Here is a tiny trained network, its code and every weight. The questions are about switching its units off for an input and a target symbol, where a switched-off unit gives its printed mean instead of its output.

import numpy as np


def w(rows, s, z=0):
    codes = np.array(rows[::2]) - 128.0
    scale = np.full(codes.shape[1], s)
    scale[-1] = z or s
    return codes * scale


def norm(h):
    return h / np.sqrt((h * h).mean(-1, keepdims=True) + 1e-5)


def f(y):
    return np.maximum(y, 0)


def softmax(a):
    e = np.exp(a - a.max(-1, keepdims=True))
    return e / e.sum(-1, keepdims=True)


def log_softmax(a):
    a = a - a.max(-1, keepdims=True)
    return a - np.log(np.exp(a).sum(-1, keepdims=True))


def net(x, mask):
    ids = ['αβγδεζηλμξπτψω'.index(c) for c in x.split()]
    T = len(ids)
    res = E[ids] + P[:T]
    r = norm(res)
    for j in range(2):
        rows = slice(2 * j, 2 * j + 2)
        q, k, v = (r @ M[0][rows].T for M in (Q, K, V))
        z = softmax(np.where(np.tri(T) > 0, q @ k.T / 2**0.5, -1e9)) @ v
        o = O[0][rows]
        res = res + np.where(mask[j], z, o[:, -1]) @ o[:, :-1]
    y = f(norm(res) @ A[0][:, :-1].T + A[0][:, -1])
    res = res + np.where(mask[2:14], y, B[0][:, -1]) @ B[0][:, :-1]
    return log_softmax(norm(res)[-1] @ U[:, :-1].T + U[:, -1])


Q, K, V, O, A, B = {}, {}, {}, {}, {}, {}
E = w([
[117,202,29,159,195],'α',
[95,152,155,146,5],'β',
[35,155,158,86,196],'γ',
[155,125,144,150,50],'δ',
[155,93,23,94,97],'ε',
[135,76,185,212,120],'ζ',
[232,136,137,44,189],'η',
[234,86,179,132,161],'λ',
[19,49,82,120,179],'μ',
[14,149,74,104,59],'ξ',
[105,154,193,160,162],'π',
[79,166,169,164,109],'τ',
[114,122,210,49,94],'ψ',
[117,144,103,68,230],'ω',
],0.022)
P = w([
[173,65,163,148,26],'0',
[198,139,115,150,18],'1',
[188,155,116,142,24],'2',
[180,130,97,140,47],'3',
[144,145,102,98,26],'4',
[91,146,172,49,1],'5',
[184,240,136,129,76],'6',
[68,145,180,45,22],'7',
[12,71,133,71,96],'8',
[7,133,182,2,2],'9',
],0.004)
Q[0] = w([
[130,120,51,108,254],'H0',
[99,64,226,99,150],'H0',
[226,66,129,128,105],'H1',
[39,223,144,153,158],'H1',
],0.0091)
K[0] = w([
[164,211,171,103,151],'H0',
[164,135,225,61,57],'H0',
[146,4,68,233,162],'H1',
[113,254,250,173,74],'H1',
],0.0087)
V[0] = w([
[111,174,3,130,79],'H0',
[162,215,94,164,3],'H0',
[161,29,55,81,184],'H1',
[237,90,108,36,110],'H1',
],0.0064)
O[0] = w([
[103,132,16,142,139,113],'H0',
[138,1,86,157,90,57],'H0',
[112,136,98,114,227,2],'H1',
[212,77,113,84,89,9],'H1',
],0.0094,0.0027)
A[0] = w([
[163,149,130,137,33,30],'N0',
[162,61,190,184,107,175],'N1',
[155,134,158,80,109,39],'N2',
[75,84,135,203,131,224],'N3',
[41,184,203,157,90,66],'N4',
[90,131,139,22,127,253],'N5',
[104,174,70,127,111,141],'N6',
[60,158,93,142,114,135],'N7',
[211,78,146,139,152,161],'N8',
[86,250,85,90,156,128],'N9',
[213,135,106,120,136,41],'N10',
[130,122,124,76,43,144],'N11',
],0.013,0.0047)
B[0] = w([
[135,23,150,97,128,150],'N0',
[132,160,91,255,220,160],'N1',
[85,156,162,71,111,140],'N2',
[160,161,194,139,52,196],'N3',
[121,176,124,91,37,240],'N4',
[142,75,173,83,121,255],'N5',
[73,116,144,122,200,175],'N6',
[110,182,119,46,111,205],'N7',
[84,213,65,160,135,150],'N8',
[63,34,159,184,167,232],'N9',
[107,193,125,63,110,140],'N10',
[189,65,95,118,191,176],'N11',
],0.01,0.012)
U = w([
[47,120,73,185,174,88],'α',
[166,42,133,169,26,146],'β',
[71,199,205,91,133,210],'γ',
[187,40,124,190,107,205],'δ',
[141,112,26,73,130,156],'ε',
[116,124,181,254,116,127],'ζ',
[186,227,124,11,144,98],'η',
[165,214,127,147,164,175],'λ',
[97,135,151,127,134,219],'μ',
[45,122,55,75,74,118],'ξ',
[150,221,213,176,73,1],'π',
[130,212,142,163,27,24],'τ',
[215,37,243,77,104,9],'ψ',
[105,61,193,143,209,144],'ω',
],0.0091,0.0047)

Each question gives the input, a string of symbols that net reads in full, and the target symbol t.
The units are the heads (2 rows each of Q, K, V and O) and the neurons (one row each of A and B). Each row of codes is followed by its name. A weight is (code - 128) times the scale printed after its matrix; where a second scale follows, it is the last column's (O, A, B and U).
mask holds one flag per unit, heads first, then neurons. A switched-off unit (its flag False) gives its mean, the last column of its rows in O or B, instead of its output. The means were averaged over made-up inputs and are rounded, as every weight is.
A unit's drop is (log p(t) with every unit on - log p(t) with that unit switched off) / (log p(t) with every unit on - log p(t) with every unit switched off).
The circuit of an input: a set's keep is (log p(t) with only the set's units on - log p(t) with every unit switched off) / (log p(t) with every unit on - log p(t) with every unit switched off). Starting from the 12 units with the biggest drops (on a tie, the unit counted first), units are removed one at a time, each time the one whose removal leaves the highest keep (on an exact tie, the one counted first), for as long as the keep stays at least 0.8.
units of the circuit, in order: the units of the circuit, biggest drop first
k most important neurons: the k neurons with the biggest drops, biggest first
heads that matter: for each layer, one digit per head in row order, 1 if its drop is at least 0.15 and else 0, layers parted by /
drop when u is switched off: that unit's drop, to one decimal
input ω ξ δ γ γ π ψ, target ψ: units of the circuit, in order	H0; N11
input γ ξ β, target β: units of the circuit, in order	H0; N11
input ψ ξ ψ ξ γ ε, target ε: units of the circuit, in order	N9; H1; H0; N4
input ξ ω δ τ γ β γ γ ζ, target ζ: units of the circuit, in order	N1
input β η δ δ ω η ξ ε, target ε: heads that matter	01
input β γ λ, target λ: units of the circuit, in order	N8; N1
input β δ ξ δ α γ γ γ ψ, target ψ: 2 most important neurons	N9; N11
input γ γ ω ξ μ, target γ: 4 most important neurons	N3; N7; N11; N0
input γ ε α, target α: heads that matter	10
input ω γ ψ γ η γ α α δ, target δ: heads that matter	00
input ζ γ β γ ξ ξ ζ γ λ, target λ: heads that matter	00
input ζ ψ β β β, target β: drop when H0 is switched off	0.2
input γ γ ω μ, target γ: drop when N11 is switched off	0.1
input τ ψ η ξ ψ ξ ξ δ, target δ: drop when N9 is switched off	0.0
